Below is a small trained network, with its code and all its weights. Each question gives an input and a class and asks what happens when units are switched off, that is, made to give their printed mean instead of their output.

import numpy as np


def w(rows, s, z=0):
    codes = np.array(rows[::2]) - 128.0
    scale = np.full(codes.shape[1], s)
    scale[-1] = z or s
    return codes * scale


def f(y):
    return y / 2 * (1 + np.tanh(0.7978845608 * (y + 0.044715 * y**3)))


def log_softmax(a):
    a = a - a.max(-1, keepdims=True)
    return a - np.log(np.exp(a).sum(-1, keepdims=True))


def net(x, mask):
    res = np.array(x, float).reshape(1, 2) / 4 @ E
    y = f(res @ A[0][:, :-1].T + A[0][:, -1])
    res = res + np.where(mask, y, B[0][:, -1]) @ B[0][:, :-1]
    return log_softmax(res[-1] @ U[:, :-1].T + U[:, -1])


A, B = {}, {}
E = w([
[223,84,69,156,215,182,214,113,140,81,82,83],'x0',
[139,205,252,216,64,204,58,159,236,64,31,123],'x1',
],0.012)
A[0] = w([
[222,104,47,116,124,174,176,75,157,101,78,77,203],'n0',
[187,105,121,157,124,163,232,102,129,123,113,60,3],'n1',
[136,152,223,126,112,205,72,180,198,108,46,102,230],'n2',
[136,140,104,145,82,168,75,152,137,87,104,99,33],'n3',
[181,186,131,123,140,112,76,174,189,104,127,84,60],'n4',
[12,132,179,92,68,87,42,121,116,166,201,199,177],'n5',
[51,171,145,115,94,118,107,102,138,211,157,49,191],'n6',
[143,81,88,2,210,26,179,109,81,219,153,135,229],'n7',
],0.0072,0.0057)
B[0] = w([
[124,107,141,179,135,127,136,155,107,119,107,118,206],'n0',
[73,95,140,130,171,57,155,160,134,133,122,137,164],'n1',
[135,125,129,109,124,166,149,124,142,150,122,89,233],'n2',
[39,145,77,134,129,6,144,118,166,214,190,142,147],'n3',
[90,160,98,111,164,75,142,119,147,141,162,102,151],'n4',
[116,117,152,147,121,125,163,154,100,125,87,122,207],'n5',
[113,132,133,134,109,124,123,129,104,132,88,124,166],'n6',
[135,147,155,98,103,137,132,124,135,133,156,94,250],'n7',
],0.022,0.021)
U = w([
[78,74,145,181,140,68,181,192,123,130,99,127,74],'0',
[99,136,128,71,130,89,175,100,207,165,180,82,82],'1',
[237,116,165,133,106,244,134,130,122,89,96,102,254],'2',
[109,135,83,148,106,131,83,71,160,73,167,200,100],'3',
[144,118,113,131,152,97,105,87,149,139,121,197,106],'4',
[163,142,120,150,125,95,84,66,168,130,153,184,94],'5',
[142,130,95,131,129,73,111,94,184,119,131,181,96],'6',
],0.011,0.012)

Each question gives the input, the list of numbers given to net, and the class t.
The units are the neurons (one row each of A and B). Each row of codes is followed by its name. A weight is (code - 128) times the scale printed after its matrix; where a second scale follows, it is the last column's (A, B and U).
mask holds one flag per neuron, in row order. A switched-off neuron (its flag False) gives its mean, the last column of its row in B, instead of its output. The means were averaged over made-up inputs and are rounded, as every weight is.
A unit's drop is (log p(t) with every unit on - log p(t) with that unit switched off) / (log p(t) with every unit on - log p(t) with every unit switched off).
The circuit of an input: a set's keep is (log p(t) with only the set's units on - log p(t) with every unit switched off) / (log p(t) with every unit on - log p(t) with every unit switched off). Starting from all 8 units, units are removed one at a time, each time the one whose removal leaves the highest keep (on an exact tie, the one counted first), for as long as the keep stays at least 0.8.
circuit, biggest first: the units of the circuit, biggest drop first
most important unit: the unit with the biggest drop
top k neurons: the k neurons with the biggest drops, biggest first
drop of u: that unit's drop, to one decimal
input [-3,3], class 2: top 3 neurons : (n1, n2, n0)
input [7,2], class 0: most important unit : n1
input [-7,-6], class 0: top 3 neurons : (n5, n2, n6)
input [1,3], class 2: top 2 neurons : (n1, n7)
input [-1,4], class 1: top 2 neurons : (n0, n3)
input [-6,7], class 1: top 4 neurons : (n2, n0, n3, n4)
input [-3,5], class 1: top 3 neurons : (n0, n2, n3)
input [0,2], class 2: top 2 neurons : (n1, n3)
input [3,-3], class 2: top 2 neurons : (n3, n4)
input [3,-2], class 2: top 3 neurons : (n3, n4, n5)
input [2,0], class 2: top 2 neurons : (n3, n1)
input [2,3], class 2: drop of n1 : 0.7
input [-2,0], class 2: drop of n3 : 0.5
input [2,4], class 1: circuit, biggest first : (n5)
input [1,7], class 1: drop of n0 : 0.0
